Below are the code and all the weights of a small trained network. Each question names an input and a target symbol and asks about switching units off, where a switched-off unit gives its printed mean instead of its output.

import numpy as np


def w(rows, s, z=0):
    codes = np.array(rows[::2]) - 128.0
    scale = np.full(codes.shape[1], s)
    scale[-1] = z or s
    return codes * scale


def norm(h):
    return h / np.sqrt((h * h).mean(-1, keepdims=True) + 1e-5)


def f(y):
    return y / 2 * (1 + np.tanh(0.7978845608 * (y + 0.044715 * y**3)))


def softmax(a):
    e = np.exp(a - a.max(-1, keepdims=True))
    return e / e.sum(-1, keepdims=True)


def log_softmax(a):
    a = a - a.max(-1, keepdims=True)
    return a - np.log(np.exp(a).sum(-1, keepdims=True))


def net(x, mask):
    ids = ['ΘΛΨβδφ'.index(c) for c in x.split()]
    T = len(ids)
    res = E[ids] + P[:T]
    q, k, v = (norm(res) @ M[0].T for M in (Q, K, V))
    z = softmax(np.where(np.tri(T) > 0, q @ k.T / 3**0.5, -1e9)) @ v
    res = res + np.where(mask[0], z, O[0][:, -1]) @ O[0][:, :-1]
    y = f(norm(res) @ A[0][:, :-1].T + A[0][:, -1])
    res = res + np.where(mask[1:9], y, B[0][:, -1]) @ B[0][:, :-1]
    return log_softmax(norm(res)[-1] @ U[:, :-1].T + U[:, -1])


Q, K, V, O, A, B = {}, {}, {}, {}, {}, {}
E = w([
[108,75,114,110,112,121,137],'Θ',
[67,170,180,85,124,146,151],'Λ',
[167,187,141,164,112,252,185],'Ψ',
[91,126,104,130,228,155,103],'β',
[107,147,93,135,232,171,129],'δ',
[176,154,60,124,86,136,111],'φ',
],0.026)
P = w([
[155,247,174,205,66,136,4],'0',
[119,104,59,169,140,139,181],'1',
[157,83,59,159,131,127,195],'2',
[164,81,85,139,142,136,188],'3',
[160,81,95,129,148,138,172],'4',
[171,84,100,116,147,153,158],'5',
[176,84,97,106,147,155,149],'6',
[184,87,105,96,145,159,139],'7',
[183,89,102,91,144,153,138],'8',
[189,88,101,84,142,154,131],'9',
[188,86,106,83,143,152,118],'10',
[186,88,97,78,141,148,116],'11',
[191,83,96,77,140,149,99],'12',
],0.011)
Q[0] = w([
[49,254,123,132,152,121,86],'head 1',
[148,164,108,157,198,228,189],'head 1',
[157,108,218,131,26,89,134],'head 1',
],0.0082)
K[0] = w([
[126,179,232,119,115,93,113],'head 1',
[112,210,173,254,88,180,119],'head 1',
[123,74,93,89,131,183,193],'head 1',
],0.0096)
V[0] = w([
[186,109,79,211,178,102,9],'head 1',
[2,125,155,220,106,73,110],'head 1',
[162,140,113,67,97,74,45],'head 1',
],0.0084)
O[0] = w([
[69,155,228,154,149,116,215,168],'head 1',
[249,87,154,139,2,158,172,3],'head 1',
[107,127,200,176,192,241,65,165],'head 1',
],0.0092,0.0047)
A[0] = w([
[111,168,100,174,167,144,147,44],'neuron 1',
[73,149,189,122,161,109,203,95],'neuron 2',
[158,125,104,198,110,91,118,255],'neuron 3',
[23,146,202,103,109,148,185,216],'neuron 4',
[174,63,236,203,111,197,170,25],'neuron 5',
[88,158,128,90,160,177,126,154],'neuron 6',
[145,116,251,186,162,37,196,47],'neuron 7',
[137,136,95,81,105,151,107,121],'neuron 8',
],0.017,0.0071)
B[0] = w([
[120,118,120,90,169,128,100,189],'neuron 1',
[95,194,145,154,69,97,149,158],'neuron 2',
[161,97,176,168,61,138,162,166],'neuron 3',
[201,65,134,196,99,139,178,197],'neuron 4',
[131,52,169,175,61,92,57,151],'neuron 5',
[115,125,116,87,126,125,97,248],'neuron 6',
[139,158,93,10,251,141,95,134],'neuron 7',
[99,123,151,122,166,130,127,196],'neuron 8',
],0.022,0.013)
U = w([
[147,178,111,195,1,91,78,224],'Θ',
[235,35,109,81,148,211,170,2],'Λ',
[68,175,109,84,93,120,85,197],'Ψ',
[238,134,203,126,173,43,95,50],'β',
[210,208,139,123,153,87,158,111],'δ',
[95,148,198,204,184,148,134,82],'φ',
],0.0087,0.0096)

Each question gives the input, a string of symbols that net reads in full, and the target symbol t.
The units are the heads (3 rows each of Q, K, V and O) and the neurons (one row each of A and B). Each row of codes is followed by its name. A weight is (code - 128) times the scale printed after its matrix; where a second scale follows, it is the last column's (O, A, B and U).
mask holds one flag per unit, heads first, then neurons. A switched-off unit (its flag False) gives its mean, the last column of its rows in O or B, instead of its output. The means were averaged over made-up inputs and are rounded, as every weight is.
A unit's drop is (log p(t) with every unit on - log p(t) with that unit switched off) / (log p(t) with every unit on - log p(t) with every unit switched off).
The circuit of an input: a set's keep is (log p(t) with only the set's units on - log p(t) with every unit switched off) / (log p(t) with every unit on - log p(t) with every unit switched off). Starting from all 9 units, units are removed one at a time, each time the one whose removal leaves the highest keep (on an exact tie, the one counted first), for as long as the keep stays at least 0.8.
units of the circuit, in order: the units of the circuit, biggest drop first
most important unit: the unit with the biggest drop
k most important neurons: the k neurons with the biggest drops, biggest first
drop of u: that unit's drop, to one decimal
input Θ Λ φ φ Θ φ Λ Θ φ φ δ, target Θ: units of the circuit, in order => (head 1; neuron 5)
input φ φ δ β δ φ φ Λ, target Θ: most important unit => neuron 2
input φ Ψ φ, target Λ: 3 most important neurons => (neuron 3; neuron 2; neuron 1)
input φ δ Ψ φ φ Λ Ψ φ Ψ, target Ψ: units of the circuit, in order => (head 1; neuron 3; neuron 6)
input δ δ Ψ β β β Λ φ Θ Θ φ Λ, target Λ: units of the circuit, in order => (head 1; neuron 4)
input Λ β β Θ β Λ φ φ φ Λ φ δ β, target Λ: 2 most important neurons => (neuron 6; neuron 1)
input Θ Λ Θ β β, target Θ: units of the circuit, in order => (neuron 5; head 1)
input φ Λ φ, target Λ: 2 most important neurons => (neuron 3; neuron 1)
input δ φ φ Ψ δ Θ β β Ψ Λ Λ β δ, target δ: 3 most important neurons => (neuron 2; neuron 4; neuron 7)
input δ Λ δ, target δ: units of the circuit, in order => (head 1; neuron 7; neuron 2; neuron 4)
input φ Ψ φ Ψ Λ Ψ, target Ψ: units of the circuit, in order => (head 1; neuron 4; neuron 3)
input Θ Ψ φ φ δ, target Θ: units of the circuit, in order => (neuron 5; head 1)
input φ Λ β Θ Λ φ Λ Θ Θ, target Ψ: units of the circuit, in order => (head 1; neuron 4)
input Ψ δ φ Λ β φ Θ Θ φ Ψ Λ, target Λ: 2 most important neurons => (neuron 4; neuron 2)
input Θ φ φ β Θ Θ Λ φ Λ Λ Θ β Θ, target Ψ: most important unit => neuron 4
input φ φ φ Ψ φ δ Θ, target Θ: 2 most important neurons => (neuron 2; neuron 4)
input δ Λ φ φ Θ φ, target Ψ: drop of neuron 1 => 0.0
input φ φ φ δ Ψ Λ Θ φ, target Ψ: drop of head 1 => 1.5
input Λ Λ Θ φ φ Θ φ Ψ, target Θ: drop of neuron 8 => 0.0
input δ Λ β Λ Λ φ δ φ Λ Ψ β, target δ: most important neuron => (neuron 2)
input β φ β δ Ψ φ φ Θ Λ φ β, target β: 2 most important neurons => (neuron 7; neuron 4)
input φ φ Λ φ Λ φ Λ Θ δ φ φ β, target φ: 3 most important neurons => (neuron 4; neuron 2; neuron 3)
input φ Θ φ δ φ δ φ φ φ Ψ, target Θ: 2 most important neurons => (neuron 5; neuron 2)
